[-21 -14  12 -35  22   1  -3 -16 -34  -2 -35   8   7  15  21  -7]  gs
[ -18  -13    9  -37   25    5    3   -8  -25   -4 -104   10    2    5
   40   -8]  gs
[-13 -10  11 -26  32   0   7  -5 -40  -3 -25   9   9   9  15  -6]  gs
[-21 -15  17 -35  32   9 -20  63 -38   5 -33   1   1   4  17 -13]  gs
[-15 -23  13 -36  26  -1  10 -15 -27   0 -37   9  -2   6  21   1]  gs
[-23 -10  18 -46  20   2  12  -6 -17  -2 -30   2  13   1  17  -3]  gs
[-18 -15   6 -29  24  -4  14  -3 -35  -1 -36  13   3  14  18 -12]  lf
[-13 -13   8 -41  17  -3  10  -6 -32  -1 -27  11   4  -1  19  27]  gs
[-17  -5   7 -36  22   9   5 -15 -15  -5 -41  11  16   0  14  -8]  gs
[ -7 -16  11 -42  11 -14  10 -11 -36  -6 -33   5  12   1  16 -17]  gs
[-15 -17  12 -33  28  -7   5  -9 -48  -7 -32  10   1  14  14  -7]  lf
[-16 -14   9 -35  25   1   3 -19 -21  -1 -30  18 -22   2  13   4]  gs
[-11  -3  16 -31  19  10  17 -10 -44  -4 -32  18  11   4  20  -7]  lf
[-14 -18  11 -41  34  -1   6 -10 -36   2 -25  -1  11   7  15  -7]  lf
[-17 -14  15 -32  32  -1   4 -14 -28  -1 -31  17   5   5  18  -9]  lf
[-14 -16  22 -44  17   2  21  -4 -35  -7 -33  23  17  13  14 -20]  gs
[-18  -8  12 -35  16  10  -4 -10 -31   0 -33   9   8  12  28 -15]  lf
[-16 -13  22 -45  36   1   3  -8 -32  -4 -31  11   2   5  18  -5]  gs
[-20 -12  13 -44  25  -3   5 -13 -38  -9 -32  20   4   4  17 -17]  lf
[-17 -16   7 -35  25   0   4 -15 -24 -15 -38  14   6   2  27   2]  gs
[-16 -12  10 -34  25  -2  10 -11 -40  -4 -27  10   3  14  27  -1]  gs
[-15  -8   9 -30  21  -8  -3  -3 -32  -2 -37  16  10   8  14   5]  gs
[-16  -7   5 -40  29   4   4 -15 -25  -2 -34  25  12   7  16  -4]  lf
[-25  -9  16 -34  20  -1 -18 -23   4 -27 -35  12   4   6  12  -1]  gs
[-22 -37  13 -40  19   5  -7 -12 -31  -3 -37   9   2  12  20 -17]  gs

[-3 -1 -2 -2 -1  0  2 -2  2 -1  0  4  6 -2  0 -1]  G
[  2  -6   3 -11   0  -1   2   0   0  -4   1   3  12  -4  -3  -6]  J
[  1  -2  -1 -18  -1   1  -2   3   0   1   1  -2 -10   0   8   1]  J
[ 4 -3 -3 -6  2  9 -2  0 -3  0 -1 -1  6 -5  1  1]  J
[-2  0 -4 -5  2  1  6  3  1 -1 -2  3  6 -4  0  0]  G
[  0  -1   1  -3   0  -4  -2   0   2   1   2   5  -6  -2 -12  -2]  G
[-1  1 -3 -2  3  1  4  0  1 -7 -2  0  6 -9 -3 -2]  G
[ 5  2  1 16 -7 -1  2 -2  0 -3  7 -4  1  4 -2 -2]  J
[ 1  6  0 21 -1 -4  3 -3  4  2 -1  4  0 -1 -3  2]  J
[ -1  -8   2 -30   3   1  -2   3  -2  -1   3   6  -6  -5  -2  -3]  G
[ -1  -2   2 -28   0  -2   0   5   0   4   2   4   8  -7  -4  -2]  G
[  0   1   4 -16   0   0   1   1  -1  -2   5   4  -8   0   6  -1]  J
[-1  0 -3 -9  6  4 -7  0 -2  1  1  5  2 -6 -2 -1]  J
[-14  -2  -4   6   1   4   0   4  -7  -3   2  -2 -13  -3  -2   3]  J
[  0   0  -4 -12   0   1   3   3  -1   0   1   4 -10   0   0   0]  G
[ 0 -2 -5 -7  0  0 -1 -1 -1  2 -2 -2  4 -1  3  0]  G
[-2 -4 -2 -3  1  1 -2 -3 -2 -2 -1 -4  9  0 -2 -4]  G
[  0  -4   2 -10   0   1  -2   1  -1 -14   0   0  -7  -5  -2  -3]  G
[ 1 -4  2 -8  1 -1  0  1 -2  2 -1 -1  3  3  2  0]  G
[ -2  -4  -2 -13   1  -1   0  -2  -5   0  -2   1  14  -4  -3  -1]  G
[ 0 -3 -2  1  1  2 -1 -2  1 -1 -1  0  7 -5 -1  1]  G
[ 1 -2 -3  7  0 -1  2 -2  2 -6  0  0  8  5  1 -1]  J
[-1  5  3 13  3 -2  0  2  3 -1  2  5 -6  2 -3  1]  J
[-2  0  5 -1 -1 -2  2 -4  0 -3  0  7 14  0  0 -1]  G
[  4  -7   2 -27  -2  -1   0  17  -2   0  -4   0   6   1   1  -5]  G

[ -3  -1   2   0   7  -6   2  -1   2  -8  -4   6  -5 -11  -1  -5]  (15)
[-3  3  2 -8  9 -7  3  4 -2 -8 -2  9 -7 -7 -2  1]  (14)
[ 0  0  2 -5  6 -5  2  6  7  2 -2  7 -7 -2  3 -4]  (14)
[  3   4   0  -4  10  -3   1  -4   5  -5  -2  13 -18 -10  -6  -3]  (21)
[-4  0 -1  6  4 -3 -1 10  0 -2  1  6 12 -2 -3  3]  (6)
[ -1  -1   2 -10   1  -9   1   3   1  -4  -2   7   0  -1  -1   2]  (21)
[ -5  -1   1  -4  -1  -4  -2   9 -13   1  -2   2   3   9  -3   1]  (21)
[ 0  3  3  0  4 -6  2 -3  7 -4 -2  8 -7 -6 -1 -1]  (6)
[ -3  -3   2  -9  -5 -13   0   2 -11  -1  -7   3  13   5  -1   3]  (15)
[ -1  -1  -2  -3   8 -12   2   9   0  -1  -1   8  -1  -5  -3  -4]  (12)
[  1   2   0  -9   7  -2  -2   0   1   1  -1  12 -14   3  -1  -2]  (21)
[-2  1 -1 -6  5 -4 -1 -2  6 -5 -3  8 -4 -2  0 -2]  (21)
[-7 -2  0  0  6 -4  2 -2 -5 -5 -7  8 -3 -3 -3 -3]  (6)
[ -8  -3   2  -2  11  -8   3  -2   6 -11  -7  13   2  -2   0  -4]  (6)
[-2  1 -1  2 -1 -2 -4 10  1  2  0  2  3 10 -3 -1]  (21)
[  1   0   2  -6   3  -4  -1  10   1  -2  -7   6 -12  -1   0  -1]  (21)
[-1  2  4 -9  2 -7  3 -3  4  0 -2  7 -3 -6 -1 -2]  (14)
[ -6  -3  -1  -8   7  -5   3   4 -14  -5  -5   3   4  -6  -1  -1]  (15)
[-5  3 -1 -5  5  1  2  7 -7 -5 -2  8 -3 -4  0 -2]  (9)
[-8  0  0  1  3  0  0  0 -1 -6 -3  3  2  6  1  0]  (6)
[-2  0  2 -7 10 -5  0 -1  7 -3 -5  9 -5  0  0  0]  (21)
[-3 -1  2 -3  5 -2  3 -6  1 -4 -4  4 -5 -3  1 -6]  (9)

[-4 -1  0  1  0 -2  5  3 -3 -4 -1 -2 -1 -3  0 -7]  <7>
[-1  0  3 -2  2  3 -5 -1 -3  1  0 -2  0  0 -2 -2]  <7>
[ 0  1 -1  2  1  1 -2  2  0  1  3  1  0  1  2 -3]  <8>
[ 1  0  1  2 -2  0  0 -1  0 -5 -4  0 -1  0  1  1]  <12>
[ 2 -1 -2  3  4 -1  7  1 -4  2 -1  2 -1 -1 -1 -1]  <8>
[-3 -1 -1 -1 -5  1 -1 -1 -3  3  2 -1 -1 -2 -1 -4]  <7>
[ 1  1 -2  0 -2  0  2  0 -1  2  0  2  0  1  1 -2]  <8>
[-1  2  0 -5 -6  0 -3  0 -3 -2 -7  2  0  1  1 -5]  <12>
[ 0 -2 -1  3 -8 -1  2 -2  0  1  0  0  1 -2  0 -3]  <7>
[-1 -1  1  0 -3  1 -5 -2 -2  2  0 -1  1  0  0 -2]  <7>
[-2  1 -1  2 -3  2 -6 -1 -1  4  1 -2 -2  1  2 -1]  <7>
[-1  0 -2  2  0 -2 -3 -1  2  0  1  0  2  0  2 -2]  <8>
[-2  0  1  0 -3  2 -4 -3 -3  3 -1 -3 -1 -1  0  0]  <7>
[-2  0 -1 -2 -4 -1  4 -1 -2  2 -1 -1  1 -2 -2 -5]  <7>
[ 0  2 -1 -2  0 -1  3 -1 -1  2  0  2  1  1 -2 -6]  <8>
[-3  1 -1 -4 -2 -1 -1  4 -1 -5 -2  2  1  0  1 -5]  <8>
[-1  1 -1 -1  3  3  0  1 -3  2  0 -2 -1 -1 -1 -2]  <7>
[-3  0 -1 -4 -4  0  1  0 -1  2  1 -1  0 -1  0  2]  <7>
[ 1  0 -2  5 -6  0  5  0  4 -2 -2 -2 -3  0  1  4]  <7>
[ 0  1 -1  2  1 -3  7  2  0 -3  0  2  0 -1  0 -6]  <8>
[ 3  0 -1  4  2 -2  1 -1  3  2  5 -1  1 -1  1  4]  <8>
[-2  0  0 -6  1 -1  5  1  1 -5  1  1  1  0  0  0]  <8>
[ 0  0 -1  3  3 -1 -2  4 -2  1  1  2  2  2  2 -4]  <8>
[ 2 -1  3  2  2  1 -1 -2  0  1  0  0  1  1 -1  0]  <7>
[-2  0  1  0 -3 -1  2 -1  1  0  5 -1  1 -1 -1 -3]  <7>
[-1  1  1 -3 -1  1 -4  0  0 -3 -4  1  0  1  1 -3]  <12>
[ 1  0  0 -2  0  0  1 -1  1 -1  1  0  2 -1  2  1]  <7>
